Below are the code and all the weights of a small trained network. Each question names an input and a target symbol and asks about switching units off, where a switched-off unit gives its printed mean instead of its output.

import numpy as np


def w(rows, s, z=0):
    codes = np.array(rows[::2]) - 128.0
    scale = np.full(codes.shape[1], s)
    scale[-1] = z or s
    return codes * scale


def f(y):
    return y / 2 * (1 + np.tanh(0.7978845608 * (y + 0.044715 * y**3)))


def softmax(a):
    e = np.exp(a - a.max(-1, keepdims=True))
    return e / e.sum(-1, keepdims=True)


def log_softmax(a):
    a = a - a.max(-1, keepdims=True)
    return a - np.log(np.exp(a).sum(-1, keepdims=True))


def net(x, mask):
    ids = ['ΓΛΞΦεζψ'.index(c) for c in x.split()]
    T = len(ids)
    res = E[ids] + P[:T]
    r = res
    for j in range(2):
        rows = slice(2 * j, 2 * j + 2)
        q, k, v = (r @ M[0][rows].T for M in (Q, K, V))
        z = softmax(np.where(np.tri(T) > 0, q @ k.T / 2**0.5, -1e9)) @ v
        o = O[0][rows]
        res = res + np.where(mask[j], z, o[:, -1]) @ o[:, :-1]
    y = f(res @ A[0][:, :-1].T + A[0][:, -1])
    res = res + np.where(mask[2:6], y, B[0][:, -1]) @ B[0][:, :-1]
    return log_softmax(res[-1] @ U[:, :-1].T + U[:, -1])


Q, K, V, O, A, B = {}, {}, {}, {}, {}, {}
E = w([
[61,87,94,120,184,185,121],'Γ',
[98,113,185,187,95,130,4],'Λ',
[150,144,160,183,226,120,80],'Ξ',
[118,119,72,252,126,97,17],'Φ',
[162,28,52,117,157,169,158],'ε',
[204,205,243,104,160,100,28],'ζ',
[99,146,231,44,132,101,167],'ψ',
],0.015)
P = w([
[127,40,178,49,240,255,106],'0',
[121,68,65,154,83,165,121],'1',
[104,120,46,105,98,106,101],'2',
[158,147,65,200,106,161,83],'3',
[141,98,44,114,145,158,146],'4',
[166,124,94,149,161,166,104],'5',
[125,72,61,4,205,126,184],'6',
[142,127,90,60,203,139,142],'7',
],0.0096)
Q[0] = w([
[96,229,88,111,72,194,135],'H0',
[119,137,197,146,71,94,196],'H0',
[152,155,126,153,139,149,136],'H1',
[128,125,14,147,175,219,2],'H1',
],0.0088)
K[0] = w([
[198,96,145,147,31,83,165],'H0',
[125,144,15,198,91,13,165],'H0',
[151,109,86,111,76,177,108],'H1',
[29,65,137,227,253,218,60],'H1',
],0.0064)
V[0] = w([
[255,160,72,146,196,145,189],'H0',
[174,173,175,115,92,94,88],'H0',
[128,121,47,173,93,147,151],'H1',
[142,87,94,121,134,140,102],'H1',
],0.0094)
O[0] = w([
[158,137,112,110,72,42,2,115],'H0',
[141,157,162,87,48,173,79,3],'H0',
[26,92,219,117,89,148,52,80],'H1',
[172,124,39,143,195,178,146,250],'H1',
],0.0099,0.0053)
A[0] = w([
[107,64,90,171,157,83,89,36],'N0',
[213,66,23,88,113,228,96,79],'N1',
[8,78,70,222,152,143,33,4],'N2',
[247,181,183,176,3,30,133,15],'N3',
],0.0059,0.0016)
B[0] = w([
[74,125,121,74,236,77,139,188],'N0',
[126,112,76,116,71,34,100,252],'N1',
[117,76,111,4,171,109,114,212],'N2',
[79,77,104,81,118,117,164,132],'N3',
],0.011)
U = w([
[86,129,133,41,96,241,156,167],'Γ',
[91,106,149,149,113,200,76,170],'Λ',
[78,170,151,253,199,95,153,127],'Ξ',
[84,165,186,93,134,69,70,4],'Φ',
[141,142,142,191,79,33,117,166],'ε',
[235,158,157,22,37,203,42,80],'ζ',
[130,192,116,159,112,179,213,185],'ψ',
],0.0051,0.0028)

Each question gives the input, a string of symbols that net reads in full, and the target symbol t.
The units are the heads (2 rows each of Q, K, V and O) and the neurons (one row each of A and B). Each row of codes is followed by its name. A weight is (code - 128) times the scale printed after its matrix; where a second scale follows, it is the last column's (O, A, B and U).
mask holds one flag per unit, heads first, then neurons. A switched-off unit (its flag False) gives its mean, the last column of its rows in O or B, instead of its output. The means were averaged over made-up inputs and are rounded, as every weight is.
A unit's drop is (log p(t) with every unit on - log p(t) with that unit switched off) / (log p(t) with every unit on - log p(t) with every unit switched off).
The circuit of an input: a set's keep is (log p(t) with only the set's units on - log p(t) with every unit switched off) / (log p(t) with every unit on - log p(t) with every unit switched off). Starting from all 6 units, units are removed one at a time, each time the one whose removal leaves the highest keep (on an exact tie, the one counted first), for as long as the keep stays at least 0.8.
circuit, biggest first: the units of the circuit, biggest drop first
top k neurons: the k neurons with the biggest drops, biggest first
which heads matter: for each layer, one digit per head in row order, 1 if its drop is at least 0.15 and else 0, layers parted by /
drop when u is switched off: that unit's drop, to one decimal
input ε ψ ε Φ Γ Ξ ε ε, target Φ: top 2 neurons	(N0, N1)
input Λ Γ ε, target ψ: circuit, biggest first	(H0, N2)
input ψ Φ Φ Λ Φ ψ ε Λ, target Γ: circuit, biggest first	(H1, N1, H0)
input ζ ε Γ, target ζ: top neuron	(N0)
input Λ ε ε ψ Ξ, target ψ: top 2 neurons	(N0, N2)
input Λ ε Ξ ε, target ψ: top 2 neurons	(N2, N0)
input Ξ ε Γ, target ε: circuit, biggest first	(H1, H0, N1)
input ε Γ Γ ε, target Φ: top 2 neurons	(N2, N0)
input Φ Γ Ξ ζ ζ ψ ε, target ε: which heads matter	00
input Λ ψ Λ, target ψ: which heads matter	11
input ζ ψ Φ ψ Ξ ε ε Φ, target ζ: which heads matter	10
input Γ Γ ψ Γ Φ ψ ε ε, target Ξ: top 2 neurons	(N2, N0)
input ε Λ ψ, target ψ: top 3 neurons	(N2, N1, N0)
input ε Ξ Γ ε Ξ Γ, target Φ: top 2 neurons	(N2, N0)
input ψ ε Ξ Γ ε ψ Φ, target Γ: drop when H0 is switched off	0.3
input ζ Γ ζ, target ζ: drop when N0 is switched off	0.3
input ζ ε Λ, target ζ: drop when H0 is switched off	0.8
input Γ ε ε Γ Λ ε, target Ξ: drop when H0 is switched off	1.0
